Each row of numbers belongs to one of the things below and depends on some of the facts about them. Some rows are named. Which thing is each other row?

Facts:
{plidam,bregon,geko,guri,rusul,klezi,plizur,briskagrim,simin,fliso,bigir,griduvok,flizuzi,musom,motar,serus,pozitak,klarel,kleplak,bodagril,gepes,sisa,grabris,vebok,muge,detramu,stimeler,bibon,sigras,flesan,zubal,bugu} stedrus 548
{zofase,masom,kiplugre,ziflin,nugun,tromer,kestik,teplik,kleplum,tripa,sefur,levetan,puti,gidrim,drulobrer,zifom,graparar,zeti,kistim,vepli,skunople,gribri} stedrus 772
{stebidun,diri,kitrukal,drolek,klemiplok,tuplagrok,dribam,dobal,musas,flotelu,vesedrun,sebir,noloklen,grenol,druklol,dudrem,zegre,gresken,vaker,masko,groklak,netrok,pasis,druske,stogel,patra} stedrus 255
{zogrom,vutrol,neban,rabel,siter,lilum,grazu,mistu,pulogrom,dratibri,grino,grotu,flovan,dedru,vubra,tuplak,bomum,klibrafe,plidre,skipurem,ploplal,ferem,neplis,gasaren,palur} stedrus 163
seko bese <- dradruplok,zogrom,gilos,levetan,gribri
seko botun <- plidam,dufe,kestik,skoven,serus,semos
seko latu <- bregon,draskim,zifom,stimeler
seko pludro <- zofase,geko,neban,ziflin,klibrafe
seko brabiflis <- zikloka,dugro,tuplagrok,distak,plidre,gresken,masko,detramu
seko tunoflu <- masom,flizuzi,sefur,dedru,dudrem
seko semos <- stebidun,vubra,puti,kleplak,bodagril
seko gugri <- diri,flotelu,muge
seko dugro <- guri,stogel
seko klobar <- zuzum,klemiplok,ferem,ratri,noto,skunople
seko drukem <- kiplugre,rabel,grazu,gidrim,vepli,gasaren
seko stezil <- rusul,siter,simin,griduvok,nugun,zeti,kistim
seko dradruplok <- vutrol,musom
seko bralor <- klezi,briskagrim,noloklen,pozitak,tuplak
seko tradrok <- plizur,musas,tromer,mistu,dratibri,vogril
seko ratri <- kitrukal,dobal,grenol,sisa,netrok,sigras,neplis,patra
seko beges <- drolek,sebir,teplik,gepes,ploplal,vaker
seko gilos <- dribam,vesedrun,lilum,klarel,skipurem,grabris
seko gokos <- tunoflu,gugri,stezil,bibon
seko vistuk <- fliso,motar,bedra,drulobrer,beges,pugilom,pasis
seko zikloka <- bigir,pulogrom,druklol,druske
seko drivopla <- lestipun,bralor,bregek
seko draskim <- kleplum,tripa,zegre
seko skoven <- grino,flovan
seko lestipun <- grotu,bomum,flesan
seko noto <- vebok,groklak,palur
seko vogril <- graparar
seko bedra <- zubal
seko bregek <- bugu
vutrol flatom: rusul
klemiplok flatom: tripa,sefur,guri,musas,puti
tunoflu flatom: briskagrim,tripa,flotelu,stogel
siter flatom: plidam,ferem
distak flatom: diri,drolek
fliso flatom: bralor,grenol,teplik
lestipun flatom: diri,pasis,grino
vistuk flatom: sebir,vepli,zeti,diri,teplik
tradrok flatom: ziflin
noloklen flatom: ploplal,palur
grazu flatom: brabiflis,mistu,pozitak
drivopla flatom: zogrom,grabris,detramu
pulogrom flatom: klibrafe,mistu
dratibri flatom: dribam,gresken,stogel
serus flatom: tromer,kiplugre,zikloka,grabris,gilos
flovan flatom: dudrem
vubra flatom: bugu,bedra
tuplak flatom: puti,zofase
drukem flatom: briskagrim
kleplak flatom: kleplum
zegre flatom: neplis,bigir
sisa flatom: skipurem,zubal,dufe
vebok flatom: gepes
vaker flatom: zogrom,latu
beges flatom: vepli,kestik
graparar flatom: bomum,pasis,bedra
gokos flatom: tuplagrok,diri,bomum,grino
groklak flatom: dobal,bugu,gribri
semos flatom: geko,plidam,zofase
stimeler flatom: bese,grenol,muge
noto flatom: nugun,sefur,gresken,neban
druske flatom: rabel,musas
flesan flatom: bregek,bibon
patra flatom: ploplal

Some things and their rows:
0.282	2.679	-0.275	-0.410	0.060	1.455	-1.463	2.407	-0.486	1.551	-0.106	0.764	0.677	-1.413	1.492	-0.911	0.438	0.356	1.001	-0.375	-0.149	1.037	0.173	-3.489	1.156	-1.018	-1.959	-0.925	-0.251	-1.706	-0.723	-0.167 : zuzum
-2.577	-1.554	2.346	-0.441	0.301	0.930	0.639	-0.676	0.302	1.516	0.372	-1.145	0.701	0.527	0.634	-0.408	-2.831	-4.093	-0.808	0.939	-1.899	-0.785	-1.671	4.573	-0.447	-0.453	-0.046	0.375	-2.048	2.527	1.391	1.337 : griduvok
-0.704	-0.621	-2.462	-2.029	-0.247	0.329	0.449	1.443	-0.366	0.846	-1.059	2.305	-0.716	1.045	0.286	-1.732	0.761	0.070	-0.203	-0.499	0.020	0.367	0.287	-2.844	0.924	-3.037	-2.085	-0.740	0.056	-1.891	-1.086	-1.346 : bralor
0.132	-0.055	0.365	0.860	1.312	-0.038	0.221	0.432	0.033	-2.795	-0.522	0.878	0.772	-0.218	0.037	-0.295	-1.053	1.052	-0.094	1.272	0.207	-0.741	0.386	0.130	-0.752	0.296	0.637	-0.168	1.512	0.560	-0.397	0.255 : gasaren
-2.375	-1.258	1.904	-0.324	0.198	0.581	0.671	-0.711	0.371	1.509	0.170	-0.990	0.398	0.370	0.578	-0.264	-2.472	-3.835	-0.806	0.893	-1.604	-0.729	-1.363	4.191	-0.329	-0.347	-0.044	0.308	-1.714	2.386	1.242	1.255 : muge
1.680	-2.554	0.812	1.056	-1.274	-3.824	0.419	-0.717	-0.921	0.516	1.448	-1.295	-0.829	1.253	-2.536	-0.968	0.855	3.744	0.235	-0.123	0.972	-1.640	0.049	-0.407	2.433	2.895	-0.002	1.328	0.252	1.614	2.316	1.838 : dribam
0.964	-1.123	-0.293	0.103	-0.354	-1.344	-0.290	-0.254	1.220	0.260	1.696	0.354	-2.027	0.416	-0.644	0.681	0.113	1.391	0.302	0.792	0.070	-0.411	0.767	-1.617	0.769	0.076	0.393	0.844	-1.317	-0.400	-0.440	0.201 : tuplagrok
-0.349	-0.317	0.461	0.902	-1.223	-3.976	2.464	-1.117	-1.819	2.105	-0.892	-2.645	0.047	0.151	-1.760	-1.754	0.171	1.033	-0.803	-0.202	1.527	-1.268	-0.661	2.886	2.617	2.335	0.258	-0.112	2.418	2.120	2.823	2.011 : klarel
-0.810	0.549	-1.310	-1.336	-0.385	-0.873	1.478	-0.349	-0.010	1.610	-1.905	-0.555	-1.478	-0.068	-0.055	-0.407	-0.055	-1.641	-0.553	-0.062	1.504	0.762	0.849	1.460	-0.219	-0.368	0.755	-0.286	0.666	1.354	0.640	-0.391 : kleplak
-0.447	-2.808	3.189	0.289	-0.378	0.453	-0.555	-0.912	1.013	0.651	2.462	1.589	-0.425	-0.054	-0.569	0.880	-1.759	-0.637	-1.568	1.513	-2.690	-1.253	-0.477	0.154	0.287	-0.630	1.372	0.832	-4.844	1.542	0.240	0.375 : diri
-0.818	0.994	-0.836	-1.120	-0.347	-0.915	1.206	-0.640	-0.125	1.371	-1.167	-1.002	-1.059	-0.281	0.114	-0.426	-0.530	-1.677	-0.470	-0.130	1.531	0.666	0.708	1.709	-0.314	-0.178	0.573	-0.173	0.751	1.265	1.008	-0.257 : serus
-0.552	-0.113	-1.669	-1.205	-0.164	0.498	-0.008	1.176	-0.505	0.962	-0.117	1.261	0.524	0.215	0.059	-1.228	0.481	0.281	-0.064	-0.803	-0.423	0.332	-0.071	-2.167	0.684	-2.011	-1.301	-0.226	0.139	-2.204	-0.619	-0.730 : pludro
1.391	-0.401	-2.271	-3.882	0.182	0.470	0.671	0.293	0.123	0.724	-0.563	3.148	-0.117	-0.662	0.021	-1.401	1.088	-0.522	-0.552	-1.761	0.302	1.102	-0.812	-3.645	-0.315	-2.694	-0.591	-0.257	0.812	-1.343	0.437	-1.735 : semos
0.660	4.031	0.247	-0.164	0.027	1.604	-2.062	2.825	-0.724	1.647	0.161	0.570	0.766	-2.039	1.844	-0.904	0.449	0.398	1.390	-0.235	0.068	1.282	0.194	-3.819	1.331	-0.437	-2.215	-1.208	-0.181	-1.625	-0.651	0.162 : ratri
2.035	3.582	0.723	3.111	0.345	0.047	-2.105	2.715	1.025	1.237	1.452	0.095	-1.208	-3.629	1.554	1.004	-1.127	1.508	1.801	-0.273	0.441	2.204	1.250	-4.004	-0.142	4.382	-0.976	-0.518	-3.074	2.588	0.603	-0.286 : patra
1.001	-0.775	0.895	1.916	-0.906	-1.199	0.646	-2.082	-1.296	-1.276	-0.400	-1.170	0.023	1.484	-0.836	0.350	2.293	1.585	-0.134	-1.121	-0.107	-1.082	-1.696	1.287	1.467	1.989	-0.801	-0.752	0.934	0.422	0.704	0.006 : levetan
-0.701	-0.449	-2.164	-1.565	-0.196	0.416	0.244	1.119	-0.461	0.804	-0.595	1.562	0.086	0.798	-0.039	-1.437	0.638	0.274	-0.077	-0.724	-0.077	0.316	0.168	-2.187	0.770	-2.447	-1.509	-0.353	0.095	-2.220	-0.917	-0.952 : dugro
0.464	0.171	-0.415	2.090	-0.155	0.979	-0.052	-1.997	0.760	-1.604	1.205	-2.066	0.969	0.224	-0.289	2.851	1.831	0.092	0.291	-1.419	-0.984	0.124	-1.227	1.832	-1.344	0.955	1.180	0.114	0.992	-2.564	-1.776	-0.415 : drulobrer
-0.407	-3.613	2.380	-0.202	0.034	0.685	-1.281	-0.766	1.114	-0.228	2.688	0.541	-0.540	1.274	-0.062	0.328	-2.368	-1.203	0.031	0.930	-2.386	-1.243	-0.781	0.826	-0.700	-0.069	-0.359	1.606	-4.061	1.770	1.192	0.819 : dudrem

Which thing is each row?
No name comes twice in this set of rows, the named rows included.
-0.437	-0.059	-1.328	-1.751	-0.954	0.568	0.729	0.573	-0.924	1.634	-1.290	3.166	0.585	-0.720	-0.879	-0.827	1.202	0.714	-1.925	-0.836	-0.181	0.860	1.017	-2.713	0.689	-2.903	0.728	-0.857	-1.274	-1.716	-1.101	-2.209 -> distak
1.455	-1.128	-0.151	-0.614	-0.525	-0.972	-0.705	-0.554	0.769	-0.064	1.391	0.444	-1.526	0.090	-0.833	0.537	0.094	1.095	0.367	-0.111	0.665	0.298	1.123	-1.565	-0.484	0.931	0.867	1.255	-1.476	0.511	0.679	-0.220 -> zegre
-1.254	1.474	-1.693	1.053	0.146	-0.263	1.200	-1.056	2.070	1.473	1.817	-4.025	1.698	-1.945	-0.724	2.783	-0.550	-1.795	0.035	-0.564	0.007	0.996	0.076	3.961	-1.956	0.578	3.676	1.420	2.433	-2.964	-1.106	1.080 -> gepes
2.457	4.289	2.244	1.736	0.087	0.147	-3.392	1.574	0.790	0.621	2.479	-1.203	-1.458	-2.457	1.997	1.131	-0.359	1.439	2.655	1.263	0.859	0.832	1.164	-3.726	1.124	2.315	-1.084	0.047	-1.516	0.299	0.447	1.407 -> dobal
0.445	0.544	-0.832	2.579	-0.057	1.272	0.136	-2.299	1.493	-1.484	2.099	-2.640	2.025	-0.695	-0.761	4.159	2.081	0.008	0.161	-1.805	-1.376	0.569	-1.217	2.522	-2.115	1.072	3.085	0.600	1.453	-4.071	-2.511	-0.526 -> teplik
-0.307	-0.237	-1.696	-1.987	-0.500	0.828	-0.079	0.861	-0.795	0.797	-0.780	1.813	0.874	0.167	-0.325	-1.231	0.605	0.126	-0.340	-1.411	0.241	1.036	0.547	-1.938	-0.310	-1.695	-0.613	-0.098	-0.365	-1.560	0.030	-1.501 -> tradrok
0.477	5.930	1.933	1.500	0.279	0.424	-1.197	1.985	0.171	2.868	-0.332	-2.739	-0.446	-3.467	2.441	0.457	-0.514	-1.167	1.666	1.186	1.238	1.165	0.268	-0.359	1.419	1.912	-0.693	-1.268	0.832	1.488	0.390	1.883 -> sigras
-0.530	-0.056	-2.287	-2.588	-0.413	0.592	-0.210	0.483	-0.899	0.169	-1.131	2.149	-0.065	0.674	0.159	-1.485	0.371	-0.152	-0.290	-1.338	0.786	1.094	0.862	-2.609	-0.444	-2.420	-1.466	-0.303	-0.523	-1.690	0.345	-2.086 -> drivopla
-2.047	-0.687	1.409	-0.155	0.187	0.315	0.828	-0.495	0.282	1.547	-0.104	-1.377	0.113	0.128	0.550	-0.228	-1.891	-3.066	-0.564	0.630	-0.909	-0.438	-1.111	3.534	0.038	-0.227	0.067	0.123	-0.857	1.909	0.990	1.061 -> bibon
1.722	-0.698	-0.557	-2.552	1.495	0.205	0.875	0.111	0.392	-2.409	-1.717	3.430	-0.802	-0.085	0.123	-0.782	0.076	0.129	-0.667	0.576	1.109	-0.085	0.322	-1.832	-1.541	-0.902	0.727	-0.334	1.833	1.974	0.218	-1.022 -> tuplak

The same things again, as new rows of numbers:
Some things and their rows:
4.495	4.093	1.043	-0.713	0.310	0.766	1.620	-2.587	2.030	1.885	0.859	-1.336	-0.673	-0.379 : kistim
3.698	-1.028	4.521	1.718	3.444	1.751	-2.735	-1.709	-0.876	-0.990	-1.002	2.404	-0.427	1.476 : teplik
1.083	-1.172	2.121	1.255	-2.201	-5.358	-3.445	0.481	-0.639	-1.582	1.129	-1.791	-0.274	-1.921 : grenol
0.028	-2.905	4.014	2.354	0.823	2.051	1.731	-1.510	-1.798	-0.669	1.385	3.444	0.726	0.514 : gepes
-0.013	0.566	-0.273	-1.967	-1.727	-0.919	-1.779	-0.123	-2.295	0.481	-0.571	1.005	1.393	-1.434 : stebidun
0.412	-1.734	1.779	-0.391	5.062	-1.594	0.954	2.668	0.188	-0.737	-2.879	2.425	1.064	2.472 : vistuk
-1.316	-1.052	-0.586	0.437	-1.310	2.529	-0.072	-0.624	0.890	-1.974	2.697	1.459	1.052	-0.293 : briskagrim
-1.428	-0.507	0.702	0.746	-1.538	2.554	1.770	-0.109	-0.705	-2.020	0.940	0.044	0.437	-0.993 : pozitak
0.268	-0.225	-0.728	-1.778	-2.215	-1.542	-2.623	-1.199	-0.839	0.141	1.250	1.863	0.621	-0.936 : musas
-1.109	-1.860	0.841	4.612	-0.312	-2.576	1.375	0.327	0.860	-1.198	2.246	-2.525	0.423	-3.869 : sisa
-1.061	-1.586	1.239	-0.668	3.119	-1.673	1.808	-0.266	-0.373	-0.608	-2.450	3.042	-0.570	2.729 : pugilom
0.403	0.532	-0.527	-1.746	-1.288	-0.757	-0.813	0.283	-2.716	0.514	-1.246	0.567	1.948	-2.312 : noloklen
-2.414	0.205	-1.300	-1.962	1.762	-0.874	1.068	0.579	0.597	-1.873	-2.459	0.467	0.000	1.625 : skoven
-1.687	-0.002	-0.548	0.476	-1.481	3.117	1.021	0.639	-0.652	-1.563	1.324	-0.757	1.560	-1.611 : musom
1.171	-2.289	3.377	0.178	0.952	-1.789	-0.386	-1.752	-4.119	3.290	-0.299	3.474	2.881	0.287 : vaker
-0.469	3.109	-0.079	0.976	0.263	2.992	-2.470	-1.491	0.431	0.246	-1.373	-0.540	-0.693	-1.224 : gribri
0.556	-2.261	-1.406	2.472	-1.033	-1.690	-1.438	0.592	0.237	1.015	1.078	-1.867	-3.198	-0.079 : ferem
-1.646	-1.732	0.873	4.552	-0.811	-2.456	0.362	0.125	1.157	-1.489	2.862	-2.075	-0.450	-2.774 : sigras
1.730	-2.121	-3.320	0.409	0.342	0.778	-0.677	1.047	-0.068	2.607	0.708	0.394	-0.315	-0.058 : dratibri

Name these rows:
No name comes twice in this set of rows, the named rows included.
0.158	-2.465	-0.810	4.122	-1.169	-2.713	-1.286	0.785	0.037	1.232	1.361	-3.202	-3.954	-0.694 -> neplis
2.071	0.226	2.065	1.981	2.819	1.178	-1.345	-3.052	-1.191	0.377	-1.312	1.832	-0.291	-0.113 -> drulobrer
-0.350	1.482	1.077	-1.336	-2.262	-0.536	-2.775	1.798	-1.372	0.626	-0.544	1.353	0.933	-0.854 -> tuplagrok
-0.892	-1.681	1.034	3.850	-0.367	-1.582	1.042	0.396	1.030	-1.253	2.223	-1.583	0.558	-2.820 -> vebok
-1.452	0.331	1.767	2.487	-2.378	-5.226	-2.984	0.166	-0.020	0.817	0.994	-0.582	-1.588	-2.909 -> dobal
-0.985	0.043	-0.346	-2.158	1.674	-0.718	0.119	1.623	0.789	-2.961	-2.562	-0.379	-0.182	2.378 -> bralor
1.262	1.249	-1.691	0.267	0.648	1.985	-2.649	-3.279	1.055	-0.586	0.031	0.290	-0.395	-0.338 -> puti
0.886	-1.691	0.784	0.972	0.329	1.496	1.738	2.055	-0.408	-1.859	1.540	-0.903	2.604	-1.432 -> stimeler
0.812	2.316	-0.811	0.553	0.846	2.998	-2.201	-1.933	-0.675	-0.464	-1.113	-1.357	0.615	-1.173 -> levetan
1.913	-3.942	1.831	1.602	0.796	1.490	-0.247	-0.331	-2.942	2.267	-0.264	2.868	-2.679	2.348 -> ploplal
5.094	4.216	2.877	-0.842	0.722	1.367	0.164	-0.659	2.934	0.666	0.837	-1.439	-0.751	0.729 -> zeti

Now the same things, written a new way:
Some rows with their names:
1.935	1.245	-1.444	1.775	1.666	-1.791	1.102	-0.848	-0.439	-0.087	1.242	-2.971	1.324	0.157 : fliso
0.154	2.767	-0.508	1.441	-2.291	-1.578	-0.229	0.451	-0.212	-1.553	1.973	-1.575	-1.814	0.448 : vubra
1.198	2.396	-0.157	0.231	-1.926	-0.949	-0.416	0.881	-0.265	-2.031	2.329	-0.398	-0.567	0.392 : pulogrom
1.187	2.562	-1.186	1.385	-0.262	-0.197	-0.591	0.320	-0.951	-0.592	4.188	-1.198	-1.017	3.297 : druske
3.521	0.958	-4.731	2.095	0.362	-1.596	-1.971	-0.500	2.633	1.340	-1.053	-3.721	-0.078	0.436 : beges
2.743	3.784	-1.705	1.196	-0.560	2.068	-1.402	-0.094	3.255	-0.177	-0.043	-2.315	-2.050	2.134 : drivopla
-0.251	1.299	-1.885	1.056	-1.601	1.233	0.195	0.137	-0.809	-1.953	2.179	-3.420	0.962	1.764 : kestik
0.597	3.894	0.336	-0.513	0.400	0.374	2.395	-0.452	0.929	-2.143	3.202	-3.785	-0.787	1.882 : grabris
-1.059	1.719	-1.019	0.967	-2.409	-1.897	-0.012	-0.383	0.454	-2.254	1.905	-2.380	-1.395	0.970 : bomum
0.332	2.203	-0.586	-0.737	0.803	-0.085	1.707	0.170	-0.288	-1.507	2.583	-2.676	-0.964	1.276 : bigir
-0.189	1.805	-1.259	-0.042	0.851	0.086	2.124	0.485	0.752	-0.362	3.353	-2.132	-1.090	1.401 : guri
1.426	2.183	-1.257	0.454	-0.300	-0.597	-0.700	-0.127	-0.818	-1.608	3.497	-1.911	-0.906	3.290 : stebidun
1.000	-0.225	-0.753	1.274	-0.998	-0.797	1.096	-0.023	0.285	-0.265	3.055	-1.346	-1.155	5.177 : flotelu
2.579	0.069	-2.368	0.686	-2.144	-3.422	0.424	-0.007	1.404	-1.266	2.505	-2.974	0.510	-0.260 : ploplal
-0.311	1.373	-2.392	0.609	-1.749	1.555	1.061	1.095	-0.167	-0.881	3.722	-2.899	0.082	1.930 : puti
-0.278	2.566	-0.338	-0.700	-2.090	-0.978	-0.094	0.735	0.486	-2.462	3.180	-1.192	-0.337	0.827 : skipurem
1.882	0.820	-2.991	0.457	-0.590	2.813	-1.541	-2.984	2.280	-0.835	0.177	-0.792	-3.302	1.115 : klobar
2.393	0.609	-2.007	0.037	0.884	-1.721	2.045	-0.306	0.178	-0.634	2.023	-3.635	-0.409	0.636 : zubal
1.058	1.772	-0.658	0.012	0.678	-0.258	1.956	-0.231	-0.349	-0.814	2.202	-2.354	-0.830	1.063 : plizur

Rows to name:
No name comes twice in this set of rows, the named rows included.
0.613	3.282	-2.547	1.806	-0.089	1.026	-2.188	-0.418	1.667	-0.045	-1.346	-2.444	-2.739	1.952 -> lestipun
-0.049	0.553	-2.487	1.137	-2.058	1.318	1.495	0.681	0.131	-0.619	3.524	-2.902	0.001	2.037 -> tripa
2.482	1.464	-1.462	2.044	-1.217	0.295	-0.527	-2.477	-1.892	-1.280	3.190	-1.165	-3.202	2.219 -> groklak
1.177	0.218	-1.929	1.543	-2.100	2.342	0.860	-1.888	-1.195	-1.933	2.664	-2.261	-0.631	0.861 -> skunople
2.167	0.747	-0.678	0.921	0.673	1.559	1.885	-3.216	-1.505	-1.539	2.512	-0.625	-2.110	-0.321 -> sisa
0.863	-0.193	0.716	1.071	-2.895	-1.483	1.487	0.586	0.720	-1.360	0.839	-0.323	-0.527	2.685 -> dedru
1.706	-0.319	-1.067	0.466	-1.431	1.249	0.443	0.636	2.462	0.599	-2.491	-0.910	-2.069	4.838 -> stezil
0.503	2.781	0.077	0.022	-2.470	-0.828	0.611	-0.170	1.530	-2.736	3.071	-2.375	-0.313	1.449 -> zogrom
-0.527	0.835	-1.832	1.231	-1.616	0.884	0.373	-0.631	-0.962	-1.985	1.814	-3.522	1.197	1.793 -> vepli
-0.257	-1.038	-0.673	1.962	-2.286	0.456	1.659	-0.027	-0.854	-1.116	-0.170	-2.465	1.072	4.033 -> zeti
1.936	0.933	-4.703	0.828	-0.827	-1.221	-1.203	-0.463	2.784	0.236	-0.756	-4.350	-2.736	1.489 -> bedra
0.835	0.970	-1.170	2.272	-1.115	0.693	-0.515	0.041	1.637	0.873	-3.263	-1.381	-2.662	3.828 -> gokos

